Below is a small trained network, with its code and all its weights. Each question gives an input and a class and asks what happens when units are switched off, that is, made to give their printed mean instead of their output.

import numpy as np


def w(rows, s, z=0):
    codes = np.array(rows[::2]) - 128.0
    scale = np.full(codes.shape[1], s)
    scale[-1] = z or s
    return codes * scale


def f(y):
    return y / 2 * (1 + np.tanh(0.7978845608 * (y + 0.044715 * y**3)))


def log_softmax(a):
    a = a - a.max(-1, keepdims=True)
    return a - np.log(np.exp(a).sum(-1, keepdims=True))


def net(x, mask):
    res = np.array(x, float).reshape(1, 6) / 4 @ E
    y = f(res @ A[0][:, :-1].T + A[0][:, -1])
    res = res + np.where(mask, y, B[0][:, -1]) @ B[0][:, :-1]
    return log_softmax(res[-1] @ U[:, :-1].T + U[:, -1])


A, B = {}, {}
E = w([
[130,45,40,115,87],'x0',
[174,111,58,254,193],'x1',
[228,159,71,118,72],'x2',
[86,156,72,172,55],'x3',
[188,40,201,163,78],'x4',
[166,123,163,122,220],'x5',
],0.0083)
A[0] = w([
[156,141,92,130,193,200],'neuron 1',
[99,156,117,73,72,253],'neuron 2',
[150,200,64,95,197,198],'neuron 3',
[166,80,203,102,94,233],'neuron 4',
[49,147,112,143,76,188],'neuron 5',
[154,170,83,100,188,189],'neuron 6',
[167,88,114,197,80,202],'neuron 7',
[116,78,136,188,211,170],'neuron 8',
[169,136,63,67,108,226],'neuron 9',
[167,12,92,75,77,143],'neuron 10',
],0.011,0.0058)
B[0] = w([
[142,119,219,229,92,223],'neuron 1',
[45,121,118,33,100,243],'neuron 2',
[104,114,211,185,46,255],'neuron 3',
[161,114,156,40,193,245],'neuron 4',
[51,181,36,125,118,214],'neuron 5',
[98,80,232,202,46,220],'neuron 6',
[182,87,33,162,156,230],'neuron 7',
[131,199,127,206,254,236],'neuron 8',
[128,42,130,109,77,230],'neuron 9',
[133,16,96,89,170,225],'neuron 10',
],0.0092,0.0086)
U = w([
[132,62,91,79,121,92],'0',
[167,139,47,184,128,162],'1',
[35,184,73,84,70,169],'2',
[106,156,161,165,168,123],'3',
[142,158,98,122,76,3],'4',
[121,132,178,138,10,114],'5',
[133,178,183,59,152,233],'6',
[155,172,127,162,82,47],'7',
],0.012,0.0047)

Each question gives the input, the list of numbers given to net, and the class t.
The units are the neurons (one row each of A and B). Each row of codes is followed by its name. A weight is (code - 128) times the scale printed after its matrix; where a second scale follows, it is the last column's (A, B and U).
mask holds one flag per neuron, in row order. A switched-off neuron (its flag False) gives its mean, the last column of its row in B, instead of its output. The means were averaged over made-up inputs and are rounded, as every weight is.
A unit's drop is (log p(t) with every unit on - log p(t) with that unit switched off) / (log p(t) with every unit on - log p(t) with every unit switched off).
The circuit of an input: a set's keep is (log p(t) with only the set's units on - log p(t) with every unit switched off) / (log p(t) with every unit on - log p(t) with every unit switched off). Starting from all 10 units, units are removed one at a time, each time the one whose removal leaves the highest keep (on an exact tie, the one counted first), for as long as the keep stays at least 0.8.
units of the circuit, in order: the units of the circuit, biggest drop first
top k neurons: the k neurons with the biggest drops, biggest first
drop when u is switched off: that unit's drop, to one decimal
input [2,8,-4,-5,5,1], class 1: units of the circuit, in order	[neuron 7]
input [1,2,-8,4,8,-6], class 1: units of the circuit, in order	[neuron 7; neuron 2]
input [-4,-7,6,-1,5,0], class 6: top 2 neurons	[neuron 4; neuron 7]
input [-1,1,-6,4,7,-1], class 1: units of the circuit, in order	[neuron 7; neuron 2; neuron 3]
input [-4,-1,-1,3,-6,8], class 5: units of the circuit, in order	[neuron 3; neuron 6]
input [7,7,6,8,-8,0], class 5: units of the circuit, in order	[neuron 3; neuron 6]
input [-6,-6,7,-4,8,-7], class 0: top 2 neurons	[neuron 10; neuron 8]
input [-1,-8,4,8,3,3], class 2: top 2 neurons	[neuron 2; neuron 5]
input [-8,-1,-3,-8,-8,6], class 3: top 2 neurons	[neuron 8; neuron 9]
input [8,0,8,1,-3,-7], class 0: top 2 neurons	[neuron 10; neuron 9]
input [0,-8,7,2,-1,1], class 2: top 3 neurons	[neuron 2; neuron 7; neuron 1]
input [4,3,2,0,2,-7], class 0: drop when neuron 10 is switched off	0.4
input [-7,-6,-5,5,8,-2], class 6: drop when neuron 4 is switched off	0.6
input [8,6,0,-8,-3,7], class 3: drop when neuron 6 is switched off	0.0
input [-2,-8,-6,-1,8,-3], class 6: units of the circuit, in order	[neuron 4]
input [2,-8,3,-3,7,7], class 0: top 2 neurons	[neuron 10; neuron 8]
